Below is a small trained network, with its code and all its weights. Each question gives an input and a target symbol and asks what happens when units are switched off, that is, made to give their printed mean instead of their output.

import numpy as np


def w(rows, s, z=0):
    codes = np.array(rows[::2]) - 128.0
    scale = np.full(codes.shape[1], s)
    scale[-1] = z or s
    return codes * scale


def norm(h):
    return h / np.sqrt((h * h).mean(-1, keepdims=True) + 1e-5)


def f(y):
    return np.maximum(y, 0)


def softmax(a):
    e = np.exp(a - a.max(-1, keepdims=True))
    return e / e.sum(-1, keepdims=True)


def log_softmax(a):
    a = a - a.max(-1, keepdims=True)
    return a - np.log(np.exp(a).sum(-1, keepdims=True))


def net(x, mask):
    ids = ['ΘΛβγημπσ'.index(c) for c in x.split()]
    T = len(ids)
    res = E[ids] + P[:T]
    u = 0
    for l in range(2):
        q, k, v = (norm(res) @ M[l].T for M in (Q, K, V))
        z = softmax(np.where(np.tri(T) > 0, q @ k.T / 4**0.5, -1e9)) @ v
        res = res + np.where(mask[u], z, O[l][:, -1]) @ O[l][:, :-1]
        u += 1
        y = f(norm(res) @ A[l][:, :-1].T + A[l][:, -1])
        res = res + np.where(mask[u : u + 16], y, B[l][:, -1]) @ B[l][:, :-1]
        u += 16
    return log_softmax(norm(res)[-1] @ U[:, :-1].T + U[:, -1])


Q, K, V, O, A, B = {}, {}, {}, {}, {}, {}
E = w([
[134,114,136,195,155,124,97,195],'Θ',
[97,235,209,74,82,126,107,138],'Λ',
[124,141,126,137,138,178,180,182],'β',
[137,142,163,89,254,114,63,133],'γ',
[117,71,167,41,66,111,111,114],'η',
[102,201,58,144,195,129,85,139],'μ',
[215,106,142,125,63,112,121,97],'π',
[137,93,97,143,169,81,102,26],'σ',
],0.019)
P = w([
[73,170,234,111,116,2,186,242],'0',
[110,157,210,117,150,8,154,233],'1',
[120,153,163,134,155,26,145,238],'2',
[157,163,145,138,168,56,123,233],'3',
[180,155,135,130,165,92,114,224],'4',
[198,155,118,119,149,122,117,212],'5',
[212,145,91,105,141,160,115,203],'6',
[229,131,99,107,118,183,118,187],'7',
[245,120,98,104,120,213,120,166],'8',
],0.0075)
Q[0] = w([
[186,165,139,91,106,146,112,153],'0.h0',
[58,111,84,190,85,160,176,7],'0.h0',
[67,145,137,127,100,178,87,92],'0.h0',
[124,132,107,133,126,217,116,122],'0.h0',
],0.012)
K[0] = w([
[151,109,80,116,156,190,69,100],'0.h0',
[59,185,255,192,161,53,170,146],'0.h0',
[122,116,173,151,117,130,172,208],'0.h0',
[119,115,192,125,126,167,89,168],'0.h0',
],0.0094)
V[0] = w([
[34,100,150,157,88,191,189,156],'0.h0',
[105,174,200,76,220,230,114,141],'0.h0',
[37,18,80,2,116,77,121,189],'0.h0',
[127,209,35,48,129,172,142,61],'0.h0',
],0.0058)
O[0] = w([
[178,108,177,104,167,212,159,217,2],'0.h0',
[141,118,224,237,102,173,138,2,133],'0.h0',
[75,44,138,186,201,243,117,115,167],'0.h0',
[98,123,88,49,193,60,37,181,85],'0.h0',
],0.0053,0.0064)
A[0] = w([
[158,125,75,143,105,67,157,74,165],'0.n0',
[133,96,145,42,202,137,116,167,95],'0.n1',
[156,65,126,105,165,186,149,158,143],'0.n2',
[109,120,84,205,90,151,120,184,188],'0.n3',
[69,161,61,102,145,157,101,165,117],'0.n4',
[100,78,151,78,50,76,103,153,167],'0.n5',
[182,145,126,196,62,123,220,148,175],'0.n6',
[95,108,173,93,127,70,122,207,2],'0.n7',
[147,123,148,172,132,90,120,143,102],'0.n8',
[147,88,85,102,98,57,147,23,170],'0.n9',
[155,112,153,180,116,142,125,79,138],'0.n10',
[129,70,93,117,149,98,182,58,166],'0.n11',
[155,144,70,155,111,150,164,83,138],'0.n12',
[112,224,153,150,144,110,146,169,156],'0.n13',
[91,140,106,202,184,54,91,254,187],'0.n14',
[166,113,70,119,192,141,150,106,127],'0.n15',
],0.0092,0.0032)
B[0] = w([
[145,141,173,147,225,210,137,212,177],'0.n0',
[115,132,117,107,128,35,177,91,181],'0.n1',
[104,141,164,181,137,61,159,153,155],'0.n2',
[173,93,170,113,114,37,179,75,162],'0.n3',
[166,161,121,149,80,142,195,146,167],'0.n4',
[127,127,85,171,106,79,85,144,181],'0.n5',
[135,146,156,2,157,135,147,142,168],'0.n6',
[133,164,86,92,64,156,133,141,160],'0.n7',
[101,195,99,76,117,51,49,149,157],'0.n8',
[119,199,110,160,169,166,116,161,193],'0.n9',
[148,182,136,83,92,82,169,120,152],'0.n10',
[53,117,124,237,182,134,90,123,165],'0.n11',
[138,146,83,138,132,110,190,67,148],'0.n12',
[121,114,131,56,56,198,69,99,211],'0.n13',
[101,161,131,139,69,72,191,133,255],'0.n14',
[131,166,106,148,163,110,199,112,169],'0.n15',
],0.0079,0.0096)
Q[1] = w([
[71,167,93,135,75,107,157,85],'1.h0',
[166,248,107,102,111,15,120,166],'1.h0',
[127,208,115,76,139,65,138,113],'1.h0',
[164,168,28,118,120,124,131,167],'1.h0',
],0.011)
K[1] = w([
[205,141,111,157,120,102,142,170],'1.h0',
[177,164,50,89,188,157,180,53],'1.h0',
[218,212,83,166,150,164,150,97],'1.h0',
[183,124,147,150,170,248,87,108],'1.h0',
],0.011)
V[1] = w([
[108,168,131,254,29,197,163,109],'1.h0',
[187,172,149,31,127,119,161,131],'1.h0',
[138,81,201,148,170,178,122,141],'1.h0',
[45,178,146,179,112,171,189,71],'1.h0',
],0.0064)
O[1] = w([
[169,111,86,88,76,161,46,153,69],'1.h0',
[196,71,109,128,123,81,94,144,198],'1.h0',
[137,254,140,117,175,103,119,178,2],'1.h0',
[39,108,84,35,187,119,160,148,185],'1.h0',
],0.0098,0.0034)
A[1] = w([
[64,224,100,92,93,124,139,203,154],'1.n0',
[115,65,121,109,81,137,83,139,236],'1.n1',
[57,83,60,76,101,110,139,57,114],'1.n2',
[146,196,160,134,116,120,143,99,160],'1.n3',
[127,159,135,133,151,84,93,169,2],'1.n4',
[153,150,156,91,147,169,125,104,187],'1.n5',
[83,76,167,173,103,157,96,105,97],'1.n6',
[165,181,196,144,74,193,74,98,164],'1.n7',
[135,154,99,147,98,156,162,250,161],'1.n8',
[174,120,97,95,164,76,126,82,228],'1.n9',
[76,126,81,216,138,116,108,126,184],'1.n10',
[141,158,161,54,153,77,97,127,76],'1.n11',
[161,207,142,169,132,206,128,144,253],'1.n12',
[178,132,177,134,156,141,61,56,87],'1.n13',
[80,115,57,90,99,63,131,136,197],'1.n14',
[106,173,213,111,125,98,153,52,125],'1.n15',
],0.011,0.0029)
B[1] = w([
[189,149,78,162,212,189,140,84,255],'1.n0',
[108,186,220,175,164,173,167,124,179],'1.n1',
[186,76,84,197,193,192,75,106,203],'1.n2',
[29,151,16,117,168,117,59,211,201],'1.n3',
[143,22,51,161,176,185,156,154,161],'1.n4',
[105,90,107,142,143,95,81,150,154],'1.n5',
[71,61,254,64,146,112,116,96,145],'1.n6',
[36,106,164,132,149,68,116,177,173],'1.n7',
[210,120,197,114,121,139,89,114,183],'1.n8',
[66,106,169,199,62,80,144,106,215],'1.n9',
[153,211,211,171,111,225,108,114,187],'1.n10',
[165,76,52,145,146,91,111,105,212],'1.n11',
[122,214,176,143,151,80,175,217,182],'1.n12',
[147,44,57,64,115,97,85,94,156],'1.n13',
[156,144,149,200,64,228,99,103,254],'1.n14',
[116,84,42,112,144,125,116,84,227],'1.n15',
],0.0069,0.0091)
U = w([
[171,158,69,215,61,30,160,236,6],'Θ',
[93,199,111,44,114,122,69,143,146],'Λ',
[221,158,161,11,166,125,244,56,194],'β',
[84,68,16,128,186,39,137,71,128],'γ',
[185,43,126,194,122,212,102,110,145],'η',
[178,225,18,178,196,198,180,136,165],'μ',
[242,83,106,92,218,109,110,254,84],'π',
[62,149,217,214,230,122,233,148,160],'σ',
],0.0064,0.0019)

Each question gives the input, a string of symbols that net reads in full, and the target symbol t.
The units are the heads (4 rows each of Q, K, V and O) and the neurons (one row each of A and B). Each row of codes is followed by its name. A weight is (code - 128) times the scale printed after its matrix; where a second scale follows, it is the last column's (O, A, B and U).
mask holds one flag per unit, layer by layer, with each layer's heads first. A switched-off unit (its flag False) gives its mean, the last column of its rows in O or B, instead of its output. The means were averaged over made-up inputs and are rounded, as every weight is.
A unit's drop is (log p(t) with every unit on - log p(t) with that unit switched off) / (log p(t) with every unit on - log p(t) with every unit switched off).
The circuit of an input: a set's keep is (log p(t) with only the set's units on - log p(t) with every unit switched off) / (log p(t) with every unit on - log p(t) with every unit switched off). Starting from the 12 units with the biggest drops (on a tie, the unit counted first), units are removed one at a time, each time the one whose removal leaves the highest keep (on an exact tie, the one counted first), for as long as the keep stays at least 0.8.
units of the circuit, in order: the units of the circuit, biggest drop first
most important unit: the unit with the biggest drop
k most important neurons: the k neurons with the biggest drops, biggest first
top k neurons in layer l: the k neurons of layer l with the biggest drops, biggest first
input γ Λ η, target η: units of the circuit, in order -> (1.n14)
input Λ Θ η, target σ: units of the circuit, in order -> (0.h0, 0.n2)
input γ Λ π Λ μ γ, target η: 2 most important neurons -> (0.n4, 1.n14)
input Θ μ Λ Θ, target η: units of the circuit, in order -> (1.h0, 0.n13)
input π γ η η γ η μ β, target η: units of the circuit, in order -> (1.h0, 0.n9)
input μ μ β, target η: 2 most important neurons -> (1.n2, 1.n14)
input Λ Λ Λ, target Λ: units of the circuit, in order -> (0.n13, 1.h0)
input η π γ Λ Θ, target Θ: units of the circuit, in order -> (0.n14, 1.h0)
input Λ Θ Λ γ σ μ η Λ γ, target γ: units of the circuit, in order -> (0.n1, 1.n0)
input η Θ π, target π: units of the circuit, in order -> (0.n0, 0.n6)
input γ π σ μ π β γ, target Θ: top 2 neurons in layer 0 -> (0.n11, 0.n14)
input Λ σ β Θ γ Θ, target γ: 2 most important neurons -> (0.n3, 1.n15)
input Λ γ μ Θ Λ η η γ, target σ: units of the circuit, in order -> (0.h0, 0.n2, 1.n0)
input Θ π μ π η η γ, target σ: units of the circuit, in order -> (1.h0)
input σ σ Θ η Θ Θ β Θ, target Θ: top 3 neurons in layer 0 -> (0.n3, 0.n14, 0.n0)
input π β γ σ Θ γ β, target γ: 2 most important neurons -> (0.n3, 0.n6)
input μ Θ Θ, target η: 2 most important neurons -> (1.n14, 1.n2)
input μ Λ β π η, target Θ: top 2 neurons in layer 0 -> (0.n0, 0.n6)
input Θ Λ η γ σ η π μ Λ, target Λ: 2 most important neurons -> (0.n14, 1.n7)
input σ Λ Λ, target μ: most important unit -> 1.n0
input γ π γ γ Θ Λ σ, target σ: 2 most important neurons -> (0.n0, 0.n11)
input μ γ π π σ γ σ γ, target γ: top 2 neurons in layer 0 -> (0.n1, 0.n9)
input Λ Θ σ γ γ π Λ, target Θ: top 2 neurons in layer 0 -> (0.n6, 0.n11)
input η β μ γ γ β, target γ: 2 most important neurons -> (0.n6, 0.n14)
input Θ μ γ, target η: 2 most important neurons -> (1.n14, 0.n4)
input σ η γ σ Λ γ Θ Θ, target γ: top 3 neurons in layer 0 -> (0.n3, 0.n6, 0.n4)
input γ Λ Λ, target γ: most important unit -> 0.h0
